What each symbol does to the items:
* | pe zo
J815 | J578 J666
J796 | J39 J29
J914 | J685 J222
J35 | J222 J685
J29 | J85 J796
J715 | J873 J303
J598 | J271 J500
J873 | J266 J747
J85 | J765 J585
J266 | J663 J831
J64 | J651 J612
J201 | J666 J578
J463 | J201 J74
J657 | J794 J296
J765 | J403 J147
J918 | J64 J242
J506 | J75 J782
J474 | J146 J942
J316 | J782 J75
J666 | J715 J815
J122 | J506 J958
J74 | J657 J463
J147 | J585 J765
J782 | J958 J506
J271 | J29 J39
J685 | J370 J35
J747 | J303 J873
J403 | J831 J663
J303 | J815 J715
J651 | J174 J925
J942 | J918 J474
J500 | J316 J598
J222 | J662 J914
J242 | J474 J918
J370 | J925 J174
J925 | J612 J651
J578 | J74 J201
J585 | J796 J85
J612 | J242 J64
J865 | J914 J662
J296 | J463 J657
J146 | J296 J794
J662 | J122 J865
J75 | J598 J316
J39 | J500 J271
J663 | J147 J403
J958 | J865 J122
J174 | J35 J370
J794 | J942 J146
J831 | J747 J266

In the rows, zero is written as 470.

The rows follow the links: the fewer symbols apart two items are, the more alike their rows tend to be.

Known rows, each with its item:
420,456,366,283,275,224,270,470,412,286,211,536,579,691,489,364,532,674,478,139,652,630,533,538,459,302,455,444,198,800,511,396,563,457,482,363,629,521,568,303,316,434,562,473,683: J925
348,479,639,429,263,546,517,465,361,467,293,278,219,581,437,490,681,723,184,507,552,543,510,663,440,128,316,314,235,660,484,645,316,629,689,482,527,624,485,287,468,600,686,439,569: J222
628,638,261,441,414,425,483,394,613,475,493,728,756,429,287,441,249,382,706,483,431,430,695,255,309,464,666,605,471,452,712,470,700,468,286,441,550,263,498,354,470,310,269,376,424: J271
443,604,432,654,371,686,722,387,452,717,389,492,512,216,255,631,520,545,528,791,294,409,687,533,269,173,594,448,408,342,738,564,260,669,632,624,512,516,414,321,589,409,534,376,409: J296
449,446,434,343,612,300,258,436,461,201,658,472,479,718,487,343,539,313,569,172,663,461,485,473,493,995,439,452,699,467,473,510,620,212,372,359,347,452,560,675,312,463,449,434,405: J663
524,546,537,302,643,334,266,479,505,222,611,362,352,708,419,359,360,315,445,219,657,453,543,395,412,908,383,527,686,466,538,564,703,234,322,370,324,341,600,606,388,502,364,443,434: J266
641,565,643,430,542,506,434,377,582,414,605,208,217,572,340,446,268,292,307,425,520,368,667,230,349,736,276,575,634,420,642,755,688,331,251,469,306,299,527,509,450,639,272,366,377: J715
570,564,629,385,587,396,321,387,567,227,631,322,288,640,439,394,260,254,363,229,589,470,569,316,369,810,314,554,671,468,587,657,718,244,250,412,320,335,521,564,375,583,344,411,424: J873
536,313,407,632,411,207,232,552,530,742,349,563,542,206,631,333,400,526,493,107,299,563,266,408,661,425,463,502,304,389,278,257,337,696,503,297,601,406,317,418,364,405,370,551,667: J64

Each walk starts at a row. The symbols on each line, taken left to right, move it on to the next item.
Answer with the item's row; about right is enough.
start 611,655,642,520,517,621,553,379,591,538,545,223,232,462,299,533,265,301,289,607,478,459,722,257,302,593,328,548,548,335,698,764,587,477,276,513,365,309,494,468,541,601,266,341,402
pe zo zo zo pe zo zo pe zo
551,671,638,649,503,684,648,371,551,682,526,265,252,310,217,526,294,385,359,744,351,403,695,353,292,383,401,555,524,288,728,732,458,538,410,589,385,387,448,424,565,571,347,379,400
pe zo pe pe pe pe pe zo
360,610,265,486,348,482,533,439,337,568,284,724,732,338,328,508,690,675,593,541,432,553,628,706,346,209,627,374,326,550,625,412,237,577,777,483,623,649,474,330,520,351,655,392,569
start 402,563,537,299,329,681,629,429,398,282,253,348,383,733,370,578,545,623,313,756,624,466,593,519,354,45,455,424,225,752,598,592,515,488,480,544,567,563,597,301,552,530,553,428,537
zo zo zo zo pe pe
542,663,404,262,372,617,656,408,539,244,346,615,622,648,294,583,345,517,547,767,616,457,680,365,344,177,653,507,349,689,690,487,719,407,264,555,572,385,623,293,581,393,338,398,405
pe pe zo zo pe pe pe zo
375,441,386,291,631,275,283,509,375,223,665,586,638,625,522,366,626,350,670,196,578,388,439,584,469,957,526,429,667,447,419,376,527,201,544,299,417,562,549,678,359,316,547,489,400
start 503,604,471,268,278,664,675,388,454,277,313,482,502,705,343,640,444,548,447,809,647,470,641,496,345,42,534,464,294,747,623,555,662,423,408,602,552,473,629,322,595,408,469,381,463
zo pe pe pe pe pe
448,439,518,284,315,244,210,522,461,253,287,413,395,763,482,354,425,622,371,148,685,637,420,408,497,312,371,462,203,821,436,462,711,485,356,342,581,413,577,275,317,480,451,491,691
zo zo pe zo zo pe
350,556,339,352,256,271,286,437,400,304,238,659,624,592,410,401,679,701,572,243,534,586,553,630,404,290,557,366,219,737,560,383,422,530,602,376,636,584,583,227,361,352,629,437,682
start 483,676,542,692,442,723,700,385,517,745,466,465,412,194,272,602,407,448,431,791,298,416,703,382,288,280,466,510,443,271,774,658,324,632,520,590,470,463,432,363,610,531,433,324,404
zo pe zo zo pe zo
360,623,345,600,372,586,605,425,378,703,321,625,645,245,322,576,649,581,601,679,324,465,662,581,321,213,660,385,322,467,668,480,173,667,665,524,605,636,422,297,581,355,574,392,495
zo zo pe zo pe pe pe zo
335,577,304,442,257,400,428,449,337,422,257,720,740,487,355,467,679,669,602,387,488,583,604,638,359,194,660,335,275,658,532,353,307,547,647,399,631,638,504,253,455,283,669,461,597
start 403,379,607,631,343,377,326,485,405,662,326,297,325,317,573,386,608,687,282,245,364,579,355,567,551,311,287,396,250,496,342,499,196,716,694,407,541,598,387,343,355,547,606,521,646
zo pe zo zo zo pe pe zo
518,395,553,304,348,395,273,504,544,302,272,360,325,722,554,371,325,571,259,223,622,612,373,323,558,276,304,534,225,729,310,467,751,527,262,388,560,325,535,363,391,591,365,482,684
zo zo zo pe zo zo zo pe zo
386,449,636,540,318,482,408,451,386,598,295,249,283,442,472,367,689,704,233,353,445,606,422,622,519,230,286,394,205,531,442,612,244,655,706,444,520,585,452,283,440,588,658,484,641
start 379,542,646,372,331,652,633,444,351,376,316,306,269,660,401,538,626,645,235,688,554,497,544,641,418,39,377,369,235,728,559,665,403,538,577,533,589,602,570,273,536,589,603,438,550
zo pe zo pe zo pe
615,345,671,406,341,453,368,528,582,367,319,265,244,652,579,422,276,522,222,352,578,583,286,307,605,332,277,578,257,676,346,519,720,500,216,429,484,335,482,402,401,611,273,522,640
pe zo zo zo pe zo zo pe zo
611,309,647,499,355,548,510,548,595,507,340,198,199,526,625,482,202,482,187,515,502,520,248,249,613,270,336,567,285,556,254,531,681,565,241,481,483,299,446,445,517,629,270,567,547
start 455,358,466,638,294,301,203,538,456,740,307,452,431,226,531,329,584,604,325,121,313,594,312,530,615,374,369,461,261,368,330,425,243,721,578,337,550,475,351,422,371,514,517,547,725
zo pe pe zo zo zo
555,278,304,606,468,285,327,609,565,692,337,661,676,219,629,352,300,478,600,258,335,591,232,313,648,477,578,521,358,390,226,213,443,650,368,379,587,305,321,442,365,372,298,525,607
start 512,285,464,647,512,648,705,599,453,723,518,506,496,242,652,594,465,465,469,842,316,450,233,523,637,315,503,474,487,250,228,291,281,622,541,603,476,528,281,596,612,484,471,584,357
zo pe zo zo pe zo
322,360,315,555,598,474,574,578,369,552,611,643,698,305,633,506,625,439,704,621,344,346,334,597,595,603,637,360,647,332,294,202,232,471,658,543,478,641,345,634,553,343,593,543,311
zo zo zo pe pe pe zo pe
316,394,306,425,652,325,362,497,350,289,673,691,708,559,519,440,678,387,727,301,499,397,385,687,541,850,572,389,697,423,398,304,362,270,607,406,396,641,475,687,410,324,623,543,375
start 322,352,303,490,616,436,531,541,306,436,651,703,713,388,610,495,685,427,690,451,468,416,334,662,600,690,620,345,656,352,363,206,293,342,695,468,453,629,447,636,493,338,695,550,345
zo zo pe zo zo pe pe pe
544,239,560,612,467,758,724,541,531,721,429,332,343,253,688,629,333,442,358,794,317,433,237,394,657,259,424,552,450,311,255,344,370,603,434,571,458,420,334,552,571,545,373,567,367
zo pe zo pe zo pe pe
543,661,306,376,419,509,583,389,612,362,381,682,692,515,252,510,252,422,636,608,541,471,679,298,307,290,658,564,419,626,725,474,736,466,247,588,572,319,618,338,580,318,304,356,456
